Below are the code and all the weights of a small trained network. Each question names an input and a class and asks about switching units off, where a switched-off unit gives its printed mean instead of its output.

import numpy as np


def w(rows, s, z=0):
    codes = np.array(rows[::2]) - 128.0
    scale = np.full(codes.shape[1], s)
    scale[-1] = z or s
    return codes * scale


def f(y):
    return y / 2 * (1 + np.tanh(0.7978845608 * (y + 0.044715 * y**3)))


def log_softmax(a):
    a = a - a.max(-1, keepdims=True)
    return a - np.log(np.exp(a).sum(-1, keepdims=True))


def net(x, mask):
    res = np.array(x, float).reshape(1, 4) / 4 @ E
    y = f(res @ A[0][:, :-1].T + A[0][:, -1])
    res = res + np.where(mask, y, B[0][:, -1]) @ B[0][:, :-1]
    return log_softmax(res[-1] @ U[:, :-1].T + U[:, -1])


A, B = {}, {}
E = w([
[114,75,131,76,76,214,65,143],'x0',
[7,127,70,151,124,135,146,207],'x1',
[161,66,66,173,196,123,152,143],'x2',
[119,91,78,90,98,35,143,85],'x3',
],0.014)
A[0] = w([
[127,82,158,97,69,160,102,133,26],'N1',
[58,149,83,149,107,130,142,165,44],'N2',
[114,101,149,110,103,73,173,111,2],'N3',
[146,8,113,148,131,163,99,136,101],'N4',
[158,84,112,39,84,185,96,167,211],'N5',
[103,87,60,39,134,50,140,38,118],'N6',
[163,197,173,200,175,216,130,169,43],'N7',
[84,216,192,62,57,94,68,137,154],'N8',
[102,168,199,176,154,81,181,93,54],'N9',
[139,141,110,195,199,106,169,99,89],'N10',
[199,134,162,71,159,124,102,46,95],'N11',
[134,198,136,169,108,106,152,123,53],'N12',
[204,106,144,177,124,153,107,58,65],'N13',
],0.011,0.0055)
B[0] = w([
[105,119,195,58,130,192,187,105,173],'N1',
[47,123,76,117,91,92,59,159,194],'N2',
[129,66,90,86,79,185,175,124,152],'N3',
[203,222,206,50,203,120,168,182,192],'N4',
[82,200,171,142,122,109,187,26,230],'N5',
[182,68,153,141,122,140,45,58,248],'N6',
[210,38,98,196,30,179,58,34,210],'N7',
[254,133,72,133,221,86,153,204,220],'N8',
[91,127,207,120,97,188,200,116,185],'N9',
[137,174,245,46,149,127,166,178,214],'N10',
[33,176,61,170,54,82,94,236,218],'N11',
[110,121,218,30,112,247,171,129,155],'N12',
[55,159,73,138,91,127,110,210,190],'N13',
],0.0086,0.015)
U = w([
[86,139,225,31,107,164,159,100,69],'0',
[2,125,93,150,73,123,50,194,69],'1',
[170,17,140,124,58,145,40,40,108],'2',
[199,138,150,97,208,130,114,189,179],'3',
[119,177,138,242,213,63,101,63,255],'4',
],0.012,0.009)

Each question gives the input, the list of numbers given to net, and the class t.
The units are the neurons (one row each of A and B). Each row of codes is followed by its name. A weight is (code - 128) times the scale printed after its matrix; where a second scale follows, it is the last column's (A, B and U).
mask holds one flag per neuron, in row order. A switched-off neuron (its flag False) gives its mean, the last column of its row in B, instead of its output. The means were averaged over made-up inputs and are rounded, as every weight is.
A unit's drop is (log p(t) with every unit on - log p(t) with that unit switched off) / (log p(t) with every unit on - log p(t) with every unit switched off).
The circuit of an input: a set's keep is (log p(t) with only the set's units on - log p(t) with every unit switched off) / (log p(t) with every unit on - log p(t) with every unit switched off). Starting from the 12 units with the biggest drops (on a tie, the unit counted first), units are removed one at a time, each time the one whose removal leaves the highest keep (on an exact tie, the one counted first), for as long as the keep stays at least 0.8.
units of the circuit, in order: the units of the circuit, biggest drop first
unit that matters most: the unit with the biggest drop
top k neurons: the k neurons with the biggest drops, biggest first
drop of u: that unit's drop, to one decimal
input [7,5,4,8], class 2: unit that matters most -> N6
input [0,-5,3,-4], class 1: units of the circuit, in order -> N13, N11
input [7,-7,4,-1], class 0: top 4 neurons -> N4, N5, N1, N2
input [-3,-5,-7,7], class 2: top 3 neurons -> N6, N4, N10
input [-3,-7,6,-2], class 1: units of the circuit, in order -> N11, N13
input [-1,-8,-8,4], class 1: top 3 neurons -> N11, N13, N4
input [4,6,4,8], class 2: top 2 neurons -> N6, N11
input [8,-7,-8,8], class 0: top 3 neurons -> N1, N5, N7
input [4,2,-6,-5], class 3: top 2 neurons -> N8, N6
input [-6,-8,-8,2], class 1: top 4 neurons -> N11, N13, N4, N10
input [4,-8,3,5], class 1: top 2 neurons -> N11, N13
input [7,-5,-3,5], class 0: top 3 neurons -> N1, N5, N7
input [1,2,0,0], class 4: top 2 neurons -> N11, N13
input [5,3,-7,-7], class 2: top 2 neurons -> N7, N4
input [-5,-2,7,-7], class 2: top 2 neurons -> N7, N8
input [7,-4,8,6], class 3: units of the circuit, in order -> N4
input [2,-5,4,-6], class 2: top 2 neurons -> N7, N2
input [0,-6,4,-5], class 1: top 3 neurons -> N13, N11, N6
input [5,-2,-7,1], class 3: drop of N8 -> 1.8
input [-3,7,-8,8], class 2: units of the circuit, in order -> N6
input [-6,-5,-5,8], class 2: drop of N6 -> 3.0
input [7,-5,0,-1], class 0: drop of N5 -> 0.1
input [-1,5,7,8], class 2: drop of N12 -> 0.0
